Here is a tiny trained network, its code and every weight. The questions are about switching its units off for an input and a class, where a switched-off unit gives its printed mean instead of its output.

import numpy as np


def w(rows, s, z=0):
    codes = np.array(rows[::2]) - 128.0
    scale = np.full(codes.shape[1], s)
    scale[-1] = z or s
    return codes * scale


def norm(h):
    return h / np.sqrt((h * h).mean(-1, keepdims=True) + 1e-5)


def f(y):
    return y / 2 * (1 + np.tanh(0.7978845608 * (y + 0.044715 * y**3)))


def log_softmax(a):
    a = a - a.max(-1, keepdims=True)
    return a - np.log(np.exp(a).sum(-1, keepdims=True))


def net(x, mask):
    res = np.array(x, float).reshape(1, 7) / 4 @ E
    u = 0
    for l in range(3):
        y = f(norm(res) @ A[l][:, :-1].T + A[l][:, -1])
        res = res + np.where(mask[u : u + 13], y, B[l][:, -1]) @ B[l][:, :-1]
        u += 13
    return log_softmax(norm(res)[-1] @ U[:, :-1].T + U[:, -1])


A, B = {}, {}
E = w([
[188,148,157,197,151,93,87,135,196],'x0',
[160,185,177,138,39,122,253,117,165],'x1',
[31,197,143,57,102,78,147,189,111],'x2',
[102,82,94,125,48,55,156,82,112],'x3',
[137,159,238,138,168,116,140,125,53],'x4',
[172,195,128,84,65,188,105,121,103],'x5',
[142,133,161,83,84,156,120,14,161],'x6',
],0.0079)
A[0] = w([
[88,141,89,105,112,110,120,152,158,36],'L0N0',
[123,98,138,102,129,123,109,95,106,44],'L0N1',
[105,103,160,88,149,147,92,88,95,3],'L0N2',
[143,113,141,150,112,79,146,120,118,133],'L0N3',
[82,70,3,108,127,106,166,157,107,34],'L0N4',
[114,111,140,139,161,119,108,161,101,50],'L0N5',
[157,137,117,146,141,207,141,109,133,86],'L0N6',
[112,194,172,87,85,166,180,131,101,68],'L0N7',
[145,106,156,155,109,72,158,122,127,45],'L0N8',
[110,121,131,145,172,124,122,159,91,31],'L0N9',
[125,144,138,145,165,111,114,155,102,5],'L0N10',
[125,116,130,106,138,121,112,93,105,89],'L0N11',
[117,154,122,127,115,117,116,134,148,116],'L0N12',
],0.016,0.0027)
B[0] = w([
[143,169,56,94,169,91,122,106,133,175],'L0N0',
[93,154,149,147,123,156,89,119,116,153],'L0N1',
[104,131,183,120,153,115,97,52,170,175],'L0N2',
[136,126,136,176,141,104,148,111,149,154],'L0N3',
[60,8,103,134,29,108,111,145,140,255],'L0N4',
[134,123,134,113,149,103,124,167,104,167],'L0N5',
[174,59,104,80,139,150,138,116,144,192],'L0N6',
[158,127,133,70,86,112,180,100,30,235],'L0N7',
[153,135,138,168,143,76,154,89,164,156],'L0N8',
[177,137,134,160,128,104,76,133,110,169],'L0N9',
[153,93,118,118,168,88,148,124,82,158],'L0N10',
[82,122,152,120,150,144,121,118,136,152],'L0N11',
[104,109,138,121,201,127,190,102,138,139],'L0N12',
],0.017,0.009)
A[1] = w([
[112,175,155,103,101,171,181,139,82,28],'L1N0',
[45,192,30,88,142,110,130,157,179,104],'L1N1',
[135,134,147,143,186,131,99,189,97,72],'L1N2',
[120,137,195,109,114,150,79,117,141,95],'L1N3',
[160,168,146,120,120,157,117,122,106,73],'L1N4',
[115,119,90,165,137,141,91,123,160,32],'L1N5',
[185,108,115,143,131,246,132,150,161,4],'L1N6',
[137,195,104,46,91,73,112,107,170,218],'L1N7',
[128,156,153,191,190,136,64,205,57,57],'L1N8',
[55,184,162,146,156,210,82,76,123,36],'L1N9',
[130,136,79,87,133,143,67,119,79,187],'L1N10',
[157,101,114,38,111,138,153,149,194,114],'L1N11',
[103,207,177,109,77,176,155,150,100,142],'L1N12',
],0.013,0.0028)
B[1] = w([
[141,124,121,92,99,148,179,136,48,199],'L1N0',
[111,125,7,230,211,169,179,160,89,194],'L1N1',
[143,120,115,65,165,71,114,157,142,179],'L1N2',
[131,64,176,142,159,171,165,135,107,170],'L1N3',
[101,83,117,128,90,154,163,151,92,151],'L1N4',
[85,149,178,96,83,182,165,195,62,163],'L1N5',
[215,148,54,136,101,201,68,80,146,204],'L1N6',
[132,104,150,193,211,126,146,166,57,222],'L1N7',
[165,93,113,7,165,109,172,211,205,215],'L1N8',
[64,63,213,139,224,212,121,74,157,186],'L1N9',
[117,150,170,208,145,77,191,114,167,249],'L1N10',
[178,172,155,184,157,141,38,155,85,254],'L1N11',
[181,121,146,72,82,95,150,52,88,182],'L1N12',
],0.014,0.0051)
A[2] = w([
[78,231,70,126,172,133,146,144,128,5],'L2N0',
[197,153,107,134,106,215,86,145,176,56],'L2N1',
[123,134,76,104,87,124,88,155,84,89],'L2N2',
[116,183,210,139,133,177,52,120,133,118],'L2N3',
[99,150,183,72,162,87,126,111,159,99],'L2N4',
[10,102,56,135,28,133,68,183,154,75],'L2N5',
[171,164,127,108,103,178,76,125,164,73],'L2N6',
[150,155,175,73,123,26,83,162,166,110],'L2N7',
[106,235,156,67,71,139,158,129,84,172],'L2N8',
[132,203,150,77,94,122,130,115,66,20],'L2N9',
[162,230,171,212,106,66,185,100,206,92],'L2N10',
[102,135,118,140,97,165,178,86,159,119],'L2N11',
[187,129,165,150,158,101,93,153,120,111],'L2N12',
],0.013,0.0025)
B[2] = w([
[129,155,67,170,205,116,138,125,124,131],'L2N0',
[144,162,56,121,43,130,56,92,131,192],'L2N1',
[153,120,189,154,155,85,132,75,182,175],'L2N2',
[125,117,121,113,162,176,107,89,123,166],'L2N3',
[163,89,136,115,134,182,140,138,163,165],'L2N4',
[35,122,165,178,47,43,93,119,137,255],'L2N5',
[139,174,92,138,119,153,73,149,80,163],'L2N6',
[127,126,89,59,108,142,134,187,172,180],'L2N7',
[141,124,141,95,123,130,157,109,47,186],'L2N8',
[153,120,116,92,103,114,196,74,113,179],'L2N9',
[108,251,174,150,101,200,155,167,185,160],'L2N10',
[133,140,192,84,180,107,95,223,86,142],'L2N11',
[107,156,124,82,82,110,111,157,126,178],'L2N12',
],0.018,0.0089)
U = w([
[79,54,214,127,207,191,118,66,160,78],'0',
[186,154,83,134,95,187,61,99,148,143],'1',
[116,231,199,173,96,131,205,170,228,73],'2',
[12,55,144,193,56,28,132,138,153,219],'3',
[160,121,165,86,93,104,250,77,31,162],'4',
[140,85,124,40,162,75,152,240,212,143],'5',
[104,142,56,211,215,105,187,162,117,4],'6',
],0.012,0.0028)

Each question gives the input, the list of numbers given to net, and the class t.
The units are the neurons (one row each of A and B). Each row of codes is followed by its name. A weight is (code - 128) times the scale printed after its matrix; where a second scale follows, it is the last column's (A, B and U).
mask holds one flag per neuron, layer by layer. A switched-off neuron (its flag False) gives its mean, the last column of its row in B, instead of its output. The means were averaged over made-up inputs and are rounded, as every weight is.
A unit's drop is (log p(t) with every unit on - log p(t) with that unit switched off) / (log p(t) with every unit on - log p(t) with every unit switched off).
The circuit of an input: a set's keep is (log p(t) with only the set's units on - log p(t) with every unit switched off) / (log p(t) with every unit on - log p(t) with every unit switched off). Starting from the 12 units with the biggest drops (on a tie, the unit counted first), units are removed one at a time, each time the one whose removal leaves the highest keep (on an exact tie, the one counted first), for as long as the keep stays at least 0.8.
units of the circuit, in order: the units of the circuit, biggest drop first
unit that matters most: the unit with the biggest drop
top k neurons: the k neurons with the biggest drops, biggest first
top k neurons in layer l: the k neurons of layer l with the biggest drops, biggest first
drop when u is switched off: that unit's drop, to one decimal
input [5,-3,7,2,-8,7,0], class 6: unit that matters most	L0N0
input [4,1,6,6,5,-4,4], class 2: units of the circuit, in order	[L0N8 L2N10]
input [7,-8,5,-6,0,-3,7], class 0: top 3 neurons	[L0N2 L1N9 L1N3]
input [5,8,7,8,-5,-4,0], class 2: units of the circuit, in order	[L2N10 L0N8]
input [7,5,-6,-3,-7,-5,-6], class 1: top 2 neurons	[L0N4 L1N6]
input [4,-5,4,-3,-6,6,-8], class 6: top 3 neurons	[L0N0 L1N1 L2N0]
input [6,5,2,5,4,-1,8], class 2: units of the circuit, in order	[L0N8 L2N10]
input [3,-6,-5,-4,5,5,0], class 5: units of the circuit, in order	[L1N8 L0N4]
input [1,6,-6,6,1,6,-3], class 2: top 3 neurons	[L0N8 L2N10 L0N3]
input [3,8,-3,-7,7,-8,-2], class 2: units of the circuit, in order	[L2N10 L0N8]
input [4,-3,6,-3,-8,7,-8], class 6: top 2 neurons	[L1N1 L0N0]
input [-7,-8,-4,8,1,-1,7], class 0: top 2 neurons	[L0N2 L1N9]
input [-1,-1,0,2,4,-7,-7], class 5: top 3 neurons	[L0N9 L0N5 L1N8]
input [6,1,-7,-2,-1,-8,2], class 1: top 2 neurons in layer 2	[L2N1 L2N5]
input [1,5,8,3,-4,-2,5], class 4: unit that matters most	L0N7
input [0,-3,-2,3,3,-4,1], class 0: top 2 neurons	[L0N2 L0N1]
input [-6,2,-8,4,7,-8,3], class 2: top 2 neurons in layer 0	[L0N8 L0N3]
input [0,8,-1,-8,-5,-4,4], class 1: drop when L0N6 is switched off	1.0
input [8,-7,3,6,-5,5,6], class 6: drop when L1N1 is switched off	0.3
input [6,4,-4,-7,0,7,1], class 1: drop when L2N5 is switched off	0.0
input [2,2,-8,5,-1,-6,5], class 2: drop when L2N10 is switched off	0.1
input [6,5,7,-8,1,-8,4], class 4: unit that matters most	L0N4
